Below is a small trained network, with its code and all its weights. Each question gives an input and a target symbol and asks what happens when units are switched off, that is, made to give their printed mean instead of their output.

import numpy as np


def w(rows, s, z=0):
    codes = np.array(rows[::2]) - 128.0
    scale = np.full(codes.shape[1], s)
    scale[-1] = z or s
    return codes * scale


def f(y):
    return y / 2 * (1 + np.tanh(0.7978845608 * (y + 0.044715 * y**3)))


def softmax(a):
    e = np.exp(a - a.max(-1, keepdims=True))
    return e / e.sum(-1, keepdims=True)


def log_softmax(a):
    a = a - a.max(-1, keepdims=True)
    return a - np.log(np.exp(a).sum(-1, keepdims=True))


def net(x, mask):
    ids = ['αβδζηθλμξσφ'.index(c) for c in x.split()]
    T = len(ids)
    res = E[ids] + P[:T]
    u = 0
    for l in range(2):
        r = res
        for j in range(2):
            rows = slice(3 * j, 3 * j + 3)
            q, k, v = (r @ M[l][rows].T for M in (Q, K, V))
            z = softmax(np.where(np.tri(T) > 0, q @ k.T / 3**0.5, -1e9)) @ v
            o = O[l][rows]
            res = res + np.where(mask[u + j], z, o[:, -1]) @ o[:, :-1]
        u += 2
        y = f(res @ A[l][:, :-1].T + A[l][:, -1])
        res = res + np.where(mask[u : u + 16], y, B[l][:, -1]) @ B[l][:, :-1]
        u += 16
    return log_softmax(res[-1] @ U[:, :-1].T + U[:, -1])


Q, K, V, O, A, B = {}, {}, {}, {}, {}, {}
E = w([
[114,96,164],'α',
[160,159,110],'β',
[93,117,77],'δ',
[254,87,153],'ζ',
[173,151,183],'η',
[185,105,133],'θ',
[86,141,138],'λ',
[120,169,170],'μ',
[154,181,21],'ξ',
[165,111,165],'σ',
[87,135,137],'φ',
],0.0071)
P = w([
[35,1,205],'0',
[156,250,137],'1',
[145,236,140],'2',
[150,241,140],'3',
[142,232,136],'4',
[140,244,135],'5',
],0.0019)
Q[0] = w([
[131,126,71],'0.h0',
[199,57,43],'0.h0',
[124,140,249],'0.h0',
[149,124,143],'0.h1',
[50,133,44],'0.h1',
[98,131,99],'0.h1',
],0.02)
K[0] = w([
[186,173,108],'0.h0',
[159,231,4],'0.h0',
[13,50,140],'0.h0',
[144,169,113],'0.h1',
[80,15,155],'0.h1',
[111,84,141],'0.h1',
],0.016)
V[0] = w([
[48,169,129],'0.h0',
[226,74,126],'0.h0',
[252,57,122],'0.h0',
[80,92,150],'0.h1',
[204,222,84],'0.h1',
[163,162,111],'0.h1',
],0.0027)
O[0] = w([
[59,177,156,203],'0.h0',
[232,56,88,33],'0.h0',
[251,37,72,2],'0.h0',
[32,81,101,139],'0.h1',
[229,224,166,129],'0.h1',
[181,167,144,125],'0.h1',
],0.0025,0.00016)
A[0] = w([
[125,116,128,8],'0.n0',
[136,145,119,171],'0.n1',
[122,130,129,64],'0.n2',
[128,131,128,161],'0.n3',
[62,121,249,219],'0.n4',
[133,135,121,167],'0.n5',
[121,130,127,23],'0.n6',
[121,53,162,140],'0.n7',
[58,148,125,94],'0.n8',
[61,109,6,166],'0.n9',
[132,85,135,85],'0.n10',
[85,147,124,69],'0.n11',
[142,149,111,194],'0.n12',
[115,109,157,165],'0.n13',
[3,138,107,106],'0.n14',
[160,175,102,201],'0.n15',
],0.014,0.0018)
B[0] = w([
[122,101,108,81],'0.n0',
[117,144,144,158],'0.n1',
[121,111,121,104],'0.n2',
[129,134,131,145],'0.n3',
[182,252,154,253],'0.n4',
[127,141,137,149],'0.n5',
[116,102,115,90],'0.n6',
[180,127,58,122],'0.n7',
[165,82,155,143],'0.n8',
[105,132,228,177],'0.n9',
[152,105,96,99],'0.n10',
[140,79,133,121],'0.n11',
[117,156,151,173],'0.n12',
[155,153,114,144],'0.n13',
[206,50,211,182],'0.n14',
[92,175,168,204],'0.n15',
],0.024,0.0021)
Q[1] = w([
[141,67,129],'1.h0',
[92,123,26],'1.h0',
[128,113,112],'1.h0',
[124,135,108],'1.h1',
[163,254,182],'1.h1',
[134,150,122],'1.h1',
],0.021)
K[1] = w([
[130,128,194],'1.h0',
[16,150,130],'1.h0',
[118,132,144],'1.h0',
[132,150,123],'1.h1',
[251,101,114],'1.h1',
[159,147,120],'1.h1',
],0.021)
V[1] = w([
[118,185,67],'1.h0',
[136,118,142],'1.h0',
[104,213,31],'1.h0',
[247,53,57],'1.h1',
[75,2,152],'1.h1',
[44,139,94],'1.h1',
],0.0067)
O[1] = w([
[39,118,87,130],'1.h0',
[145,138,127,135],'1.h0',
[1,104,79,119],'1.h0',
[110,5,126,170],'1.h1',
[11,153,231,9],'1.h1',
[58,186,82,1],'1.h1',
],0.0062,0.0089)
A[1] = w([
[142,79,71,180],'1.n0',
[134,127,89,116],'1.n1',
[102,59,135,128],'1.n2',
[29,139,1,88],'1.n3',
[74,112,89,240],'1.n4',
[106,110,185,61],'1.n5',
[139,31,84,252],'1.n6',
[119,127,178,60],'1.n7',
[123,251,120,90],'1.n8',
[70,30,63,49],'1.n9',
[111,139,115,118],'1.n10',
[189,193,36,97],'1.n11',
[95,126,118,103],'1.n12',
[83,123,120,123],'1.n13',
[85,110,98,193],'1.n14',
[101,99,190,36],'1.n15',
],0.0066,0.0029)
B[1] = w([
[111,90,78,154],'1.n0',
[100,129,85,131],'1.n1',
[131,77,101,121],'1.n2',
[6,118,100,164],'1.n3',
[36,75,201,149],'1.n4',
[58,125,134,149],'1.n5',
[155,34,121,174],'1.n6',
[70,135,141,154],'1.n7',
[101,205,131,200],'1.n8',
[166,180,253,130],'1.n9',
[104,139,122,118],'1.n10',
[110,145,32,253],'1.n11',
[89,149,136,112],'1.n12',
[86,148,154,117],'1.n13',
[43,125,164,133],'1.n14',
[48,121,129,147],'1.n15',
],0.019,0.0047)
U = w([
[180,29,79,7],'α',
[141,224,125,111],'β',
[70,183,251,103],'δ',
[93,11,223,165],'ζ',
[65,121,57,126],'η',
[30,98,126,222],'θ',
[231,105,171,199],'λ',
[198,140,57,75],'μ',
[97,233,120,75],'ξ',
[33,43,83,114],'σ',
[235,116,172,210],'φ',
],0.003,0.0015)

Each question gives the input, a string of symbols that net reads in full, and the target symbol t.
The units are the heads (3 rows each of Q, K, V and O) and the neurons (one row each of A and B). Each row of codes is followed by its name. A weight is (code - 128) times the scale printed after its matrix; where a second scale follows, it is the last column's (O, A, B and U).
mask holds one flag per unit, layer by layer, with each layer's heads first. A switched-off unit (its flag False) gives its mean, the last column of its rows in O or B, instead of its output. The means were averaged over made-up inputs and are rounded, as every weight is.
A unit's drop is (log p(t) with every unit on - log p(t) with that unit switched off) / (log p(t) with every unit on - log p(t) with every unit switched off).
unit that matters most: the unit with the biggest drop
top k neurons: the k neurons with the biggest drops, biggest first
top k neurons in layer l: the k neurons of layer l with the biggest drops, biggest first
which heads matter: for each layer, one digit per head in row order, 1 if its drop is at least 0.15 and else 0, layers parted by /
drop of u: that unit's drop, to one decimal
input θ μ θ, target σ: top 3 neurons => [0.n14, 0.n9, 1.n3]
input σ λ ζ β, target σ: unit that matters most => 1.h0
input λ σ ζ ζ, target α: top 2 neurons in layer 0 => [0.n4, 0.n9]
input δ φ η α φ φ, target δ: which heads matter => 00 / 01
input α ζ ξ δ, target ζ: which heads matter => 00 / 10
input α μ δ α α α, target α: top 4 neurons in layer 0 => [0.n7, 0.n15, 0.n4, 0.n9]
input β φ ζ η, target β: top 2 neurons in layer 0 => [0.n14, 0.n4]
input δ ξ θ σ μ, target δ: top 2 neurons => [0.n14, 1.n11]
input σ β φ φ θ, target σ: which heads matter => 00 / 11
input ξ β ζ μ, target ξ: top 2 neurons in layer 1 => [1.n8, 1.n6]
input η θ α, target η: top 4 neurons in layer 0 => [0.n14, 0.n9, 0.n7, 0.n4]
input δ μ η, target δ: top 3 neurons => [0.n14, 1.n11, 0.n9]
input α μ ξ φ μ ζ, target α: top 2 neurons in layer 0 => [0.n4, 0.n7]
input λ λ α η θ λ, target λ: top 2 neurons in layer 0 => [0.n14, 0.n4]
input η η δ σ, target η: top 4 neurons in layer 0 => [0.n14, 0.n9, 0.n4, 0.n8]
input μ ξ ζ ζ η, target μ: top neuron => [0.n4]
input ξ θ μ, target ξ: top 2 neurons => [1.n8, 0.n14]
input η η θ, target η: which heads matter => 00 / 11
input δ λ β ξ δ μ, target δ: top 2 neurons in layer 0 => [0.n14, 0.n4]
input θ σ β σ ζ ξ, target δ: top 3 neurons in layer 0 => [0.n9, 0.n15, 0.n14]
input θ α β, target θ: top neuron in layer 1 => [1.n3]
input σ η σ σ σ, target σ: top 2 neurons => [0.n14, 0.n9]
input δ φ η, target δ: top 2 neurons in layer 1 => [1.n11, 1.n8]
input ξ ξ λ φ η μ, target β: drop of 0.n5 => 0.0
input ζ σ δ θ, target ζ: drop of 1.h1 => 0.8
input δ θ δ, target δ: drop of 0.n14 => 0.2
input η σ η λ φ σ, target η: drop of 1.h0 => 0.6
